Below is a small trained network, with its code and all its weights. Each question gives an input and a class and asks what happens when units are switched off, that is, made to give their printed mean instead of their output.

import numpy as np


def w(rows, s, z=0):
    codes = np.array(rows[::2]) - 128.0
    scale = np.full(codes.shape[1], s)
    scale[-1] = z or s
    return codes * scale


def f(y):
    return y / 2 * (1 + np.tanh(0.7978845608 * (y + 0.044715 * y**3)))


def log_softmax(a):
    a = a - a.max(-1, keepdims=True)
    return a - np.log(np.exp(a).sum(-1, keepdims=True))


def net(x, mask):
    res = np.array(x, float).reshape(1, 4) / 4 @ E
    y = f(res @ A[0][:, :-1].T + A[0][:, -1])
    res = res + np.where(mask, y, B[0][:, -1]) @ B[0][:, :-1]
    return log_softmax(res[-1] @ U[:, :-1].T + U[:, -1])


A, B = {}, {}
E = w([
[124,130,129],'x0',
[23,33,197],'x1',
[11,219,82],'x2',
[147,195,255],'x3',
],0.0064)
A[0] = w([
[101,112,149,7],'neuron 0',
[153,159,120,94],'neuron 1',
[64,127,27,63],'neuron 2',
[178,47,106,32],'neuron 3',
[180,26,195,93],'neuron 4',
[237,120,75,55],'neuron 5',
[178,160,96,127],'neuron 6',
[155,188,72,106],'neuron 7',
[247,73,159,37],'neuron 8',
[219,227,158,67],'neuron 9',
[210,160,85,102],'neuron 10',
[92,106,176,74],'neuron 11',
[24,207,98,89],'neuron 12',
[182,33,67,62],'neuron 13',
[85,219,213,56],'neuron 14',
[25,120,163,131],'neuron 15',
[138,166,167,3],'neuron 16',
[154,163,130,21],'neuron 17',
[163,197,126,110],'neuron 18',
[155,165,108,180],'neuron 19',
[185,175,111,71],'neuron 20',
[71,187,134,53],'neuron 21',
[141,117,84,1],'neuron 22',
[153,82,97,13],'neuron 23',
[125,194,197,46],'neuron 24',
[202,117,235,48],'neuron 25',
[131,73,69,84],'neuron 26',
[64,65,171,104],'neuron 27',
[141,25,192,61],'neuron 28',
[130,108,79,26],'neuron 29',
[121,101,85,22],'neuron 30',
[172,152,238,59],'neuron 31',
[88,66,216,162],'neuron 32',
[89,99,26,111],'neuron 33',
[70,68,175,105],'neuron 34',
],0.013,0.0059)
B[0] = w([
[91,213,39,114],'neuron 0',
[83,156,108,136],'neuron 1',
[162,242,185,195],'neuron 2',
[151,243,239,169],'neuron 3',
[30,123,143,250],'neuron 4',
[39,147,88,197],'neuron 5',
[114,130,80,175],'neuron 6',
[60,175,60,186],'neuron 7',
[29,125,186,231],'neuron 8',
[70,123,94,227],'neuron 9',
[98,124,44,196],'neuron 10',
[83,137,109,153],'neuron 11',
[65,83,246,240],'neuron 12',
[166,220,169,196],'neuron 13',
[194,227,152,203],'neuron 14',
[70,145,67,219],'neuron 15',
[172,175,86,123],'neuron 16',
[185,174,34,119],'neuron 17',
[71,146,68,179],'neuron 18',
[77,115,88,184],'neuron 19',
[92,198,54,164],'neuron 20',
[107,160,199,164],'neuron 21',
[166,192,46,116],'neuron 22',
[164,237,235,127],'neuron 23',
[211,212,95,169],'neuron 24',
[199,221,209,223],'neuron 25',
[193,193,117,162],'neuron 26',
[135,204,1,207],'neuron 27',
[53,158,101,218],'neuron 28',
[149,251,206,123],'neuron 29',
[207,173,59,121],'neuron 30',
[195,235,127,211],'neuron 31',
[92,160,25,254],'neuron 32',
[176,219,147,203],'neuron 33',
[119,173,16,204],'neuron 34',
],0.0092,0.0066)
U = w([
[91,150,162,200],'0',
[179,180,129,142],'1',
[113,146,130,250],'2',
[109,146,97,29],'3',
[111,95,154,187],'4',
[249,74,173,1],'5',
[201,87,132,1],'6',
[206,80,151,1],'7',
],0.02,0.012)

Each question gives the input, the list of numbers given to net, and the class t.
The units are the neurons (one row each of A and B). Each row of codes is followed by its name. A weight is (code - 128) times the scale printed after its matrix; where a second scale follows, it is the last column's (A, B and U).
mask holds one flag per neuron, in row order. A switched-off neuron (its flag False) gives its mean, the last column of its row in B, instead of its output. The means were averaged over made-up inputs and are rounded, as every weight is.
A unit's drop is (log p(t) with every unit on - log p(t) with that unit switched off) / (log p(t) with every unit on - log p(t) with every unit switched off).
The circuit of an input: a set's keep is (log p(t) with only the set's units on - log p(t) with every unit switched off) / (log p(t) with every unit on - log p(t) with every unit switched off). Starting from the 12 units with the biggest drops (on a tie, the unit counted first), units are removed one at a time, each time the one whose removal leaves the highest keep (on an exact tie, the one counted first), for as long as the keep stays at least 0.8.
units of the circuit, in order: the units of the circuit, biggest drop first
unit that matters most: the unit with the biggest drop
top k neurons: the k neurons with the biggest drops, biggest first
drop of u: that unit's drop, to one decimal
input [3,-8,2,-6], class 3: units of the circuit, in order -> [neuron 7; neuron 10]
input [-5,-7,6,1], class 3: unit that matters most -> neuron 7
input [-1,-1,-2,5], class 1: units of the circuit, in order -> [neuron 31; neuron 12]
input [2,-8,1,6], class 3: units of the circuit, in order -> [neuron 9; neuron 18; neuron 10]
input [2,-7,8,-3], class 0: top 2 neurons -> [neuron 12; neuron 2]
input [3,4,5,7], class 1: top 2 neurons -> [neuron 14; neuron 24]
input [-1,-6,-7,-5], class 0: top 2 neurons -> [neuron 8; neuron 3]
input [-6,7,4,0], class 3: units of the circuit, in order -> [neuron 27; neuron 34]
input [-4,8,-2,6], class 3: units of the circuit, in order -> [neuron 32; neuron 27]
input [8,-3,-7,-8], class 1: top 3 neurons -> [neuron 13; neuron 26; neuron 12]
input [-4,-7,7,-8], class 1: top 2 neurons -> [neuron 2; neuron 33]
input [1,2,5,-8], class 1: top 2 neurons -> [neuron 33; neuron 2]
input [3,7,-5,7], class 1: top 2 neurons -> [neuron 25; neuron 31]
input [3,-3,-5,-3], class 0: unit that matters most -> neuron 8
input [-8,-5,-8,-8], class 0: top 2 neurons -> [neuron 8; neuron 5]
input [0,-3,-7,6], class 0: top 2 neurons -> [neuron 8; neuron 4]
input [-3,6,-4,7], class 1: top 2 neurons -> [neuron 25; neuron 31]
input [3,7,-1,-4], class 3: drop of neuron 27 -> 0.1
input [7,-3,0,-8], class 1: drop of neuron 0 -> 0.0
input [-5,-5,-6,3], class 0: unit that matters most -> neuron 8
input [-2,-8,-2,6], class 3: drop of neuron 9 -> 0.3
input [2,0,2,-2], class 4: drop of neuron 27 -> 0.1
